Below are the code and all the weights of a small trained network. Each question names an input and a target symbol and asks about switching units off, where a switched-off unit gives its printed mean instead of its output.

import numpy as np


def w(rows, s, z=0):
    codes = np.array(rows[::2]) - 128.0
    scale = np.full(codes.shape[1], s)
    scale[-1] = z or s
    return codes * scale


def norm(h):
    return h / np.sqrt((h * h).mean(-1, keepdims=True) + 1e-5)


def f(y):
    return np.maximum(y, 0)


def softmax(a):
    e = np.exp(a - a.max(-1, keepdims=True))
    return e / e.sum(-1, keepdims=True)


def log_softmax(a):
    a = a - a.max(-1, keepdims=True)
    return a - np.log(np.exp(a).sum(-1, keepdims=True))


def net(x, mask):
    ids = ['ΔΘΠΦβεζημστ'.index(c) for c in x.split()]
    T = len(ids)
    res = E[ids] + P[:T]
    u = 0
    for l in range(3):
        q, k, v = (norm(res) @ M[l].T for M in (Q, K, V))
        z = softmax(np.where(np.tri(T) > 0, q @ k.T / 4**0.5, -1e9)) @ v
        res = res + np.where(mask[u], z, O[l][:, -1]) @ O[l][:, :-1]
        u += 1
        y = f(norm(res) @ A[l][:, :-1].T + A[l][:, -1])
        res = res + np.where(mask[u : u + 12], y, B[l][:, -1]) @ B[l][:, :-1]
        u += 12
    return log_softmax(norm(res)[-1] @ U[:, :-1].T + U[:, -1])


Q, K, V, O, A, B = {}, {}, {}, {}, {}, {}
E = w([
[137,98,79],'Δ',
[181,98,136],'Θ',
[66,141,164],'Π',
[162,145,44],'Φ',
[145,184,203],'β',
[99,157,125],'ε',
[139,157,108],'ζ',
[61,101,156],'η',
[149,96,92],'μ',
[38,108,6],'σ',
[93,61,170],'τ',
],0.025)
P = w([
[130,66,2],'0',
[131,110,59],'1',
[111,113,73],'2',
[154,98,80],'3',
[112,113,98],'4',
[105,110,102],'5',
[104,109,108],'6',
[105,109,110],'7',
[107,106,109],'8',
],0.0084)
Q[0] = w([
[128,254,159],'0.h1',
[192,146,136],'0.h1',
[66,101,145],'0.h1',
[111,60,211],'0.h1',
],0.0081)
K[0] = w([
[127,140,206],'0.h1',
[36,190,45],'0.h1',
[40,240,2],'0.h1',
[159,45,183],'0.h1',
],0.0066)
V[0] = w([
[187,106,205],'0.h1',
[168,77,148],'0.h1',
[152,134,140],'0.h1',
[206,255,149],'0.h1',
],0.0076)
O[0] = w([
[123,108,254,2],'0.h1',
[39,138,139,60],'0.h1',
[134,193,128,96],'0.h1',
[142,133,132,62],'0.h1',
],0.0075,0.0031)
A[0] = w([
[135,83,74,154],'0.n1',
[120,149,95,154],'0.n2',
[211,26,83,41],'0.n3',
[183,141,102,68],'0.n4',
[204,185,115,115],'0.n5',
[184,207,221,4],'0.n6',
[179,120,247,120],'0.n7',
[161,81,190,201],'0.n8',
[123,178,91,106],'0.n9',
[223,109,174,101],'0.n10',
[194,169,132,110],'0.n11',
[67,208,156,119],'0.n12',
],0.012,0.0031)
B[0] = w([
[167,132,145,253],'0.n1',
[145,191,106,209],'0.n2',
[193,187,129,238],'0.n3',
[103,126,148,180],'0.n4',
[111,153,176,207],'0.n5',
[111,2,26,187],'0.n6',
[70,74,172,188],'0.n7',
[54,100,192,176],'0.n8',
[103,121,99,197],'0.n9',
[132,106,166,176],'0.n10',
[96,185,101,181],'0.n11',
[153,141,59,254],'0.n12',
],0.0078,0.0045)
Q[1] = w([
[111,255,204],'1.h1',
[151,234,167],'1.h1',
[177,199,178],'1.h1',
[50,180,161],'1.h1',
],0.0092)
K[1] = w([
[76,167,119],'1.h1',
[69,138,205],'1.h1',
[77,176,103],'1.h1',
[10,129,215],'1.h1',
],0.011)
V[1] = w([
[89,178,194],'1.h1',
[109,108,130],'1.h1',
[81,2,144],'1.h1',
[96,62,75],'1.h1',
],0.0096)
O[1] = w([
[145,160,193,48],'1.h1',
[145,171,94,143],'1.h1',
[105,69,66,144],'1.h1',
[217,84,253,252],'1.h1',
],0.006,0.0036)
A[1] = w([
[163,141,135,61],'1.n1',
[167,171,113,117],'1.n2',
[107,171,162,252],'1.n3',
[201,134,168,196],'1.n4',
[37,126,110,189],'1.n5',
[158,77,88,87],'1.n6',
[130,130,208,106],'1.n7',
[146,98,89,117],'1.n8',
[157,249,210,138],'1.n9',
[168,131,164,171],'1.n10',
[108,132,178,226],'1.n11',
[175,133,135,36],'1.n12',
],0.015,0.0019)
B[1] = w([
[78,155,81,147],'1.n1',
[115,125,107,186],'1.n2',
[194,80,111,159],'1.n3',
[96,113,120,165],'1.n4',
[143,141,253,255],'1.n5',
[155,204,156,165],'1.n6',
[74,234,144,148],'1.n7',
[106,100,206,163],'1.n8',
[77,161,176,177],'1.n9',
[65,64,150,145],'1.n10',
[193,88,205,158],'1.n11',
[108,106,98,149],'1.n12',
],0.0073,0.0082)
Q[2] = w([
[77,85,11],'2.h1',
[158,56,134],'2.h1',
[169,130,169],'2.h1',
[70,68,70],'2.h1',
],0.012)
K[2] = w([
[153,63,155],'2.h1',
[189,89,246],'2.h1',
[95,182,111],'2.h1',
[235,111,148],'2.h1',
],0.011)
V[2] = w([
[209,115,98],'2.h1',
[255,132,199],'2.h1',
[148,199,122],'2.h1',
[91,161,186],'2.h1',
],0.0092)
O[2] = w([
[93,137,238,65],'2.h1',
[254,92,200,86],'2.h1',
[169,192,113,250],'2.h1',
[125,198,91,211],'2.h1',
],0.0095,0.0022)
A[2] = w([
[93,137,179,120],'2.n1',
[109,184,82,46],'2.n2',
[100,32,118,153],'2.n3',
[158,207,32,167],'2.n4',
[64,43,159,165],'2.n5',
[242,105,57,120],'2.n6',
[78,56,203,142],'2.n7',
[86,81,134,46],'2.n8',
[108,89,161,107],'2.n9',
[41,206,95,111],'2.n10',
[153,12,147,105],'2.n11',
[77,36,198,3],'2.n12',
],0.011,0.0047)
B[2] = w([
[88,121,75,202],'2.n1',
[117,133,255,170],'2.n2',
[112,242,50,166],'2.n3',
[117,69,195,255],'2.n4',
[209,107,138,209],'2.n5',
[96,182,74,182],'2.n6',
[114,53,132,245],'2.n7',
[92,191,138,140],'2.n8',
[184,97,124,169],'2.n9',
[85,36,136,221],'2.n10',
[73,214,32,172],'2.n11',
[148,144,176,193],'2.n12',
],0.0068,0.0067)
U = w([
[196,242,232,30],'Δ',
[33,108,95,103],'Θ',
[3,63,12,102],'Π',
[91,66,82,182],'Φ',
[131,163,124,138],'β',
[169,142,149,147],'ε',
[115,169,151,216],'ζ',
[87,148,117,164],'η',
[108,54,68,1],'μ',
[212,42,97,113],'σ',
[22,244,140,212],'τ',
],0.015,0.0065)

Each question gives the input, a string of symbols that net reads in full, and the target symbol t.
The units are the heads (4 rows each of Q, K, V and O) and the neurons (one row each of A and B). Each row of codes is followed by its name. A weight is (code - 128) times the scale printed after its matrix; where a second scale follows, it is the last column's (O, A, B and U).
mask holds one flag per unit, layer by layer, with each layer's heads first. A switched-off unit (its flag False) gives its mean, the last column of its rows in O or B, instead of its output. The means were averaged over made-up inputs and are rounded, as every weight is.
A unit's drop is (log p(t) with every unit on - log p(t) with that unit switched off) / (log p(t) with every unit on - log p(t) with every unit switched off).
most important unit: the unit with the biggest drop
top k neurons: the k neurons with the biggest drops, biggest first
top k neurons in layer l: the k neurons of layer l with the biggest drops, biggest first
drop when u is switched off: that unit's drop, to one decimal
input ζ Φ Φ, target τ: most important unit -> 1.n5
input β ζ Π Π Θ Π, target Δ: top 4 neurons -> [0.n6; 1.n5; 1.n3; 0.n11]
input β τ Π σ Φ, target Π: top 2 neurons in layer 1 -> [1.n3; 1.n8]
input β η Π ζ Θ, target τ: top 2 neurons -> [1.n7; 0.n3]
input ε Π τ Π ζ ζ Δ Θ, target τ: top 4 neurons -> [0.n3; 1.n7; 0.n6; 1.n9]
input η Π Π η, target σ: top 3 neurons -> [2.n5; 1.n5; 0.n6]
input Π Π Π Θ, target Δ: top 4 neurons -> [1.n5; 0.n6; 0.n3; 1.n7]
input β Π ζ η, target σ: top 4 neurons -> [2.n5; 2.n7; 1.n5; 2.n9]
input Π Π τ, target σ: top 2 neurons -> [2.n5; 1.n5]
input Δ Π Θ, target Δ: top 3 neurons in layer 0 -> [0.n6; 0.n10; 0.n3]
input Π Θ Π Π τ β, target σ: top 2 neurons -> [0.n6; 1.n5]
input σ Π ζ β Π ζ, target τ: top 2 neurons in layer 2 -> [2.n7; 2.n2]
input β Π Θ Π μ Δ Π Π, target Δ: top 3 neurons -> [1.n5; 0.n6; 2.n10]
input Π β Π ε ζ, target τ: top neuron in layer 2 -> [2.n7]
input Π ε τ, target σ: top 2 neurons in layer 0 -> [0.n8; 0.n5]
input σ Π ε, target Π: top 2 neurons -> [2.n10; 1.n5]
input ε Π Π β, target σ: top 2 neurons -> [0.n6; 0.n7]
input Π Φ σ Θ, target Π: top 2 neurons -> [0.n3; 0.n6]
input μ Π β Δ Π σ ζ, target Π: drop when 2.h1 is switched off -> 0.3
input η σ η ζ, target Π: drop when 2.n3 is switched off -> 0.0
input Φ Θ ε Π σ Θ, target Π: drop when 1.n6 is switched off -> 0.1
input β σ ε, target Π: drop when 2.h1 is switched off -> 0.5
input ε Π Π ζ ζ Π Φ, target τ: top neuron in layer 0 -> [0.n6]
